Each row is followed by its class.
-38.2 -43.2 0.0 50.6 -19.1 13.3 11.3 5.1 -14.6 -4.7 -16.1 -8.6 7.2 25.1
 0.3 10.4 12.7 -6.5 27.8 -12.0 -40.1 -7.2 -1.6 -8.5 -49.5 -1.6 -6.7
 -12.9 7.7 -15.0 -8.7 -5.6 -0.8 1.5 3.9 -1.1 19.0 -11.8 2.5 11.1 2.3
 -5.0 3.3 -6.7 6.3 9.8 -0.1 -12.4 -20.0 17.1 2.8 -12.5 -7.8 -3.2 -5.9
 -34.4 11.9 -2.7 13.5 -42.6 -6.4 -15.3 10.0 -20.3 28.4 -1.3 -6.9 2.3 : D
14.4 10.8 -4.8 -12.2 45.3 -18.0 -10.2 0.3 -5.0 5.2 -5.9 -2.2 -4.3 -17.0
 -0.7 -10.4 -9.0 -7.3 1.8 -14.7 10.9 1.0 0.9 5.4 18.5 1.1 5.4 8.8 -5.8
 6.9 7.1 0.6 10.1 0.4 1.5 -2.2 -5.3 5.2 -2.2 -12.0 -5.8 9.9 -10.1 2.6
 -7.8 -3.3 -3.4 5.9 11.6 -5.8 -5.8 6.2 5.7 1.2 -10.1 13.4 4.3 -1.5 -4.9
 19.0 -2.9 21.2 -8.2 15.1 -10.6 -10.0 -3.2 -7.0 : A
19.6 24.7 0.3 -25.0 10.4 -3.0 -4.2 -0.9 6.5 2.8 13.4 3.9 -0.3 -11.6 -1.0
 -5.4 -8.8 -1.0 -8.6 6.3 17.2 10.3 -0.2 2.4 25.6 -0.5 3.2 7.3 -3.1 7.3
 2.7 7.8 1.4 5.1 -3.1 1.1 -9.8 5.4 -0.4 -6.3 -2.6 6.2 -2.3 3.4 -2.9 -5.3
 2.2 7.0 12.3 -12.7 -2.4 7.9 3.0 5.9 1.2 18.7 -7.2 -0.3 -7.1 22.9 3.8
 8.3 -3.5 11.4 -8.9 2.7 1.6 -1.5 : Y
10.0 0.3 -14.1 0.0 67.8 -24.3 -8.5 -2.6 -25.7 20.5 -24.5 -6.1 1.9 -15.7
 -8.4 -8.6 -7.6 -22.0 0.9 -27.6 3.5 -7.1 -0.8 10.5 1.6 2.2 3.5 5.9 3.5
 -2.5 3.5 -9.8 24.5 2.2 11.5 -5.1 -4.5 -0.2 -8.0 -13.3 -2.8 5.0 -4.0
 -2.8 -15.3 -16.6 -6.6 6.5 8.2 -5.6 -12.6 6.6 8.1 5.1 -10.9 0.4 12.5
 -3.3 8.7 -2.9 -2.5 33.8 -12.6 3.5 3.2 -7.4 -9.9 -10.8 : D
29.0 13.8 -15.4 -10.7 82.5 -59.1 -21.1 0.2 -33.7 49.4 -25.3 -8.4 -3.3
 -43.8 -11.5 -11.4 -18.2 -32.2 -5.5 -56.2 19.3 -1.9 -2.7 21.2 27.8 3.2
 5.3 17.2 -12.7 6.3 8.4 -10.7 40.4 8.1 10.7 -11.3 -16.2 7.2 -8.4 -26.4
 -5.0 18.4 -11.5 2.5 -28.1 -15.9 -12.8 11.9 27.3 -13.6 -25.4 15.6 11.1
 8.4 -32.3 21.6 21.3 -2.6 4.8 21.3 -6.8 69.5 -29.0 33.3 -13.9 -21.2
 -17.4 -17.4 : A
-7.5 -27.5 -14.5 28.5 63.4 -14.2 -2.1 4.0 -30.5 21.9 -28.5 -9.4 7.2 -3.1
 -5.3 -2.0 -2.8 -19.1 15.1 -37.9 -15.9 -6.1 1.0 7.0 -16.6 -0.8 -4.6 -4.1
 0.5 -9.8 1.7 -7.3 19.5 4.5 11.0 -6.2 2.9 -5.9 -5.7 -9.1 0.9 1.1 -2.5
 -3.9 -10.6 -7.1 -7.1 -5.0 -1.6 4.6 -10.6 1.6 1.3 -11.3 -18.1 -17.3 15.5
 -4.0 18.4 -20.0 -8.0 25.7 -5.4 -2.7 9.4 -10.9 -20.5 -10.3 : A
-9.0 -13.6 -4.1 16.4 7.6 -0.5 1.9 -2.0 -10.9 4.4 -11.1 -2.4 6.3 5.9 -2.4
 -0.3 0.5 -3.5 7.9 -7.5 -9.4 -2.4 -1.8 1.1 -18.5 -0.5 -3.0 -4.5 1.8
 -16.0 -9.4 -3.3 3.6 1.2 5.8 -3.7 7.7 -2.1 0.4 1.7 5.6 -2.1 1.6 -2.7
 -2.4 -3.4 0.7 -5.6 -2.0 1.7 -2.5 -2.8 -2.8 -1.5 -7.3 -11.1 6.9 1.9 8.2
 -17.6 -4.3 3.2 0.6 -6.5 9.7 -2.7 -6.1 -5.6 : D
-9.4 -15.2 -5.7 18.0 25.2 -7.9 -6.3 -0.7 -14.6 8.0 -12.4 -3.2 8.6 -0.7
 1.2 -0.1 1.4 -8.3 10.7 -18.6 -9.8 -2.5 -0.1 1.9 -13.9 1.7 -2.2 -2.0 2.8
 -5.5 -0.6 -4.7 9.9 2.3 1.8 -5.9 -1.1 -3.7 -3.2 -1.1 3.8 1.5 -2.2 -2.9
 -0.9 -2.1 -0.2 -1.5 -0.3 3.4 -2.2 -0.5 1.5 2.7 -20.4 -2.2 9.5 -1.4 8.2
 -12.5 -2.6 9.8 2.8 0.4 4.5 -4.9 -11.3 -2.9 : A
-11.7 -26.5 18.4 49.6 82.5 -46.5 -13.5 27.0 10.1 62.9 18.3 -15.0 -6.3
 -30.5 -7.6 23.8 -0.4 -6.9 33.1 -78.9 -28.2 4.1 3.7 7.5 35.0 5.1 18.6
 12.6 -36.1 15.9 9.3 -8.8 16.7 -5.9 -18.9 -4.9 4.2 7.2 17.1 14.0 4.5
 42.0 -24.9 6.7 -1.4 55.1 -10.6 28.0 20.3 18.2 -10.8 11.5 10.6 6.4 -82.5
 35.6 30.8 -7.8 -20.4 24.3 -15.2 20.8 -8.7 59.9 -30.5 -39.3 -18.3 -16.6 : D
5.8 6.0 -13.0 -12.3 -7.7 0.6 2.2 -8.6 -15.8 -8.5 -16.5 -1.0 6.2 0.8 1.8
 -12.6 -4.7 -6.0 -10.0 12.3 8.9 0.5 -2.9 3.1 -12.9 -1.7 -6.0 -1.7 9.2
 -7.4 -2.2 0.8 5.0 5.5 9.5 -1.8 -0.4 -2.3 -11.7 -16.4 -2.2 -12.2 7.1 1.3
 -7.7 -28.3 0.7 -14.8 -2.1 -11.2 -1.5 -2.2 0.8 0.9 26.3 -11.7 -6.0 -2.8
 9.5 -12.8 1.0 9.9 -5.3 -15.4 12.9 10.9 -0.2 -0.1 : B
44.4 54.0 -27.1 -82.5 -33.4 4.1 -5.7 -26.4 -17.9 -25.9 -18.7 14.3 -4.1
 -6.4 0.1 -29.4 -22.2 -9.2 -44.5 53.7 52.2 0.0 -5.4 6.3 7.4 -1.3 -8.4
 6.3 21.4 -0.3 -0.8 7.2 10.7 11.4 21.8 2.5 -17.6 6.4 -20.9 -31.4 -15.6
 -22.1 15.7 2.6 -18.0 -65.4 3.5 -18.8 4.4 -33.5 -1.5 7.8 0.1 0.9 78.2
 -3.1 -27.7 1.6 9.5 9.0 10.9 21.3 -11.4 -22.2 8.0 28.2 11.9 0.2 : B
-21.1 -22.7 -7.8 26.6 -18.1 9.5 10.6 -0.8 -13.4 -5.7 -11.7 -3.8 8.7 14.3
 1.6 5.6 10.0 -3.8 13.4 -3.2 -21.1 -5.8 0.2 -3.3 -32.0 1.1 -4.6 -9.5 5.3
 -16.3 -4.2 -3.4 -1.3 0.0 6.0 0.4 7.7 -8.5 0.4 7.3 2.8 -4.2 2.5 -1.8 6.9
 0.2 0.8 -8.2 -12.5 6.9 0.7 -9.1 -3.7 -2.4 0.5 -25.7 5.8 -2.9 11.6 -28.0
 -1.5 -6.8 9.7 -15.3 15.4 1.6 -7.8 1.7 : D
-14.3 -8.0 0.6 5.5 -19.9 9.9 5.4 -0.7 1.8 -7.0 0.8 0.0 0.4 8.5 1.1 3.5
 5.3 4.9 2.7 1.6 -7.7 -2.0 -0.6 -0.9 -8.8 -1.1 -1.4 -5.5 1.4 -3.8 -2.4
 1.1 -3.7 0.4 -0.8 0.8 4.2 -2.7 2.7 2.2 -0.1 -2.9 1.4 -1.0 3.7 5.3 1.9
 -1.7 -6.3 1.5 4.4 -3.5 -1.0 -1.4 6.1 -7.1 -0.7 3.6 2.9 -8.8 1.0 -10.0
 4.9 -8.0 5.0 4.8 6.8 2.3 : D
